Below is a small trained network, with its code and all its weights. Each question gives an input and a target symbol and asks what happens when units are switched off, that is, made to give their printed mean instead of their output.

import numpy as np


def w(rows, s, z=0):
    codes = np.array(rows[::2]) - 128.0
    scale = np.full(codes.shape[1], s)
    scale[-1] = z or s
    return codes * scale


def norm(h):
    return h / np.sqrt((h * h).mean(-1, keepdims=True) + 1e-5)


def f(y):
    return y / 2 * (1 + np.tanh(0.7978845608 * (y + 0.044715 * y**3)))


def softmax(a):
    e = np.exp(a - a.max(-1, keepdims=True))
    return e / e.sum(-1, keepdims=True)


def log_softmax(a):
    a = a - a.max(-1, keepdims=True)
    return a - np.log(np.exp(a).sum(-1, keepdims=True))


def net(x, mask):
    ids = ['ΨΩαεζηθξπτ'.index(c) for c in x.split()]
    T = len(ids)
    res = E[ids] + P[:T]
    r = norm(res)
    for j in range(2):
        rows = slice(4 * j, 4 * j + 4)
        q, k, v = (r @ M[0][rows].T for M in (Q, K, V))
        z = softmax(np.where(np.tri(T) > 0, q @ k.T / 4**0.5, -1e9)) @ v
        o = O[0][rows]
        res = res + np.where(mask[j], z, o[:, -1]) @ o[:, :-1]
    y = f(norm(res) @ A[0][:, :-1].T + A[0][:, -1])
    res = res + np.where(mask[2:14], y, B[0][:, -1]) @ B[0][:, :-1]
    return log_softmax(norm(res)[-1] @ U[:, :-1].T + U[:, -1])


Q, K, V, O, A, B = {}, {}, {}, {}, {}, {}
E = w([
[79,134,66,87],'Ψ',
[223,103,167,89],'Ω',
[251,104,99,142],'α',
[154,131,180,73],'ε',
[234,112,68,163],'ζ',
[104,136,155,66],'η',
[82,129,84,81],'θ',
[135,130,173,62],'ξ',
[76,14,156,154],'π',
[134,190,136,172],'τ',
],0.011)
P = w([
[170,131,200,205],'0',
[128,149,157,153],'1',
[127,175,145,111],'2',
[130,201,124,79],'3',
[137,232,110,53],'4',
[138,255,86,38],'5',
],0.0041)
Q[0] = w([
[105,253,150,88],'H0',
[99,114,146,93],'H0',
[158,109,147,125],'H0',
[107,105,117,152],'H0',
[96,165,147,131],'H1',
[164,102,98,121],'H1',
[53,109,157,145],'H1',
[105,157,108,123],'H1',
],0.027)
K[0] = w([
[217,247,60,18],'H0',
[148,201,134,183],'H0',
[125,102,91,144],'H0',
[129,141,202,128],'H0',
[129,31,117,142],'H1',
[125,215,132,96],'H1',
[69,56,183,220],'H1',
[108,63,118,96],'H1',
],0.015)
V[0] = w([
[172,102,69,164],'H0',
[190,100,43,177],'H0',
[127,218,2,132],'H0',
[146,8,53,52],'H0',
[113,133,158,169],'H1',
[124,10,68,154],'H1',
[236,130,57,22],'H1',
[98,96,152,39],'H1',
],0.009)
O[0] = w([
[147,125,81,84,83],'H0',
[158,122,65,66,75],'H0',
[191,122,154,42,201],'H0',
[141,11,72,154,2],'H0',
[104,163,129,88,137],'H1',
[150,68,122,57,86],'H1',
[166,40,73,191,141],'H1',
[106,99,190,171,110],'H1',
],0.011,0.0029)
A[0] = w([
[149,126,125,193,144],'N0',
[137,113,146,79,152],'N1',
[64,125,125,72,94],'N2',
[31,134,143,112,124],'N3',
[8,96,111,112,1],'N4',
[83,123,96,139,137],'N5',
[176,218,157,97,83],'N6',
[67,154,170,56,81],'N7',
[153,66,153,133,106],'N8',
[177,223,127,110,69],'N9',
[188,85,214,148,175],'N10',
[97,66,109,189,131],'N11',
],0.015,0.005)
B[0] = w([
[92,94,187,166,174],'N0',
[164,111,167,91,164],'N1',
[222,113,120,135,147],'N2',
[133,69,147,58,186],'N3',
[166,168,237,50,153],'N4',
[181,129,115,120,133],'N5',
[177,240,129,108,254],'N6',
[172,55,46,122,205],'N7',
[65,146,86,102,162],'N8',
[108,244,140,134,233],'N9',
[40,149,110,61,214],'N10',
[167,145,123,249,193],'N11',
],0.02,0.0068)
U = w([
[210,73,15,153,155],'Ψ',
[40,115,109,109,125],'Ω',
[187,117,110,242,88],'α',
[88,131,193,174,97],'ε',
[129,118,166,204,76],'ζ',
[183,115,152,117,56],'η',
[196,104,87,99,1],'θ',
[83,106,127,54,48],'ξ',
[190,76,253,150,219],'π',
[194,255,137,128,255],'τ',
],0.0084,0.0015)

Each question gives the input, a string of symbols that net reads in full, and the target symbol t.
The units are the heads (4 rows each of Q, K, V and O) and the neurons (one row each of A and B). Each row of codes is followed by its name. A weight is (code - 128) times the scale printed after its matrix; where a second scale follows, it is the last column's (O, A, B and U).
mask holds one flag per unit, heads first, then neurons. A switched-off unit (its flag False) gives its mean, the last column of its rows in O or B, instead of its output. The means were averaged over made-up inputs and are rounded, as every weight is.
A unit's drop is (log p(t) with every unit on - log p(t) with that unit switched off) / (log p(t) with every unit on - log p(t) with every unit switched off).
The circuit of an input: a set's keep is (log p(t) with only the set's units on - log p(t) with every unit switched off) / (log p(t) with every unit on - log p(t) with every unit switched off). Starting from the 12 units with the biggest drops (on a tie, the unit counted first), units are removed one at a time, each time the one whose removal leaves the highest keep (on an exact tie, the one counted first), for as long as the keep stays at least 0.8.
units of the circuit, in order: the units of the circuit, biggest drop first
most important unit: the unit with the biggest drop
k most important neurons: the k neurons with the biggest drops, biggest first
which heads matter: for each layer, one digit per head in row order, 1 if its drop is at least 0.15 and else 0, layers parted by /
drop when u is switched off: that unit's drop, to one decimal
input α η τ τ Ψ α, target ξ: which heads matter	11
input α Ω Ψ, target α: most important neuron	(N11)
input τ α α, target Ψ: units of the circuit, in order	(H1, N6)
input η ε α τ θ τ, target Ω: 2 most important neurons	(N10, N6)
input θ η Ψ Ψ, target ξ: units of the circuit, in order	(H0, N6)
input π α α θ Ω, target Ω: 3 most important neurons	(N10, N8, N7)
input θ α τ α Ω, target Ψ: units of the circuit, in order	(H0, H1)
input τ τ τ θ η, target Ω: units of the circuit, in order	(H0, H1, N10, N6)
input θ α θ τ Ω π, target π: 2 most important neurons	(N4, N11)
input η Ω θ, target α: which heads matter	11
input Ω τ Ψ Ψ τ, target ξ: units of the circuit, in order	(H0, H1, N10)
input α Ψ τ π α, target α: units of the circuit, in order	(H0, N11)
input ζ η α α α η, target Ψ: which heads matter	01
input τ η α θ ξ, target Ω: most important unit	H1
input τ η α Ψ, target Ψ: 2 most important neurons	(N9, N6)
input τ π τ α, target α: drop when H0 is switched off	0.9
input τ α η α α α, target Ψ: drop when H0 is switched off	0.5
input τ τ τ θ Ψ, target Ω: drop when H0 is switched off	1.7
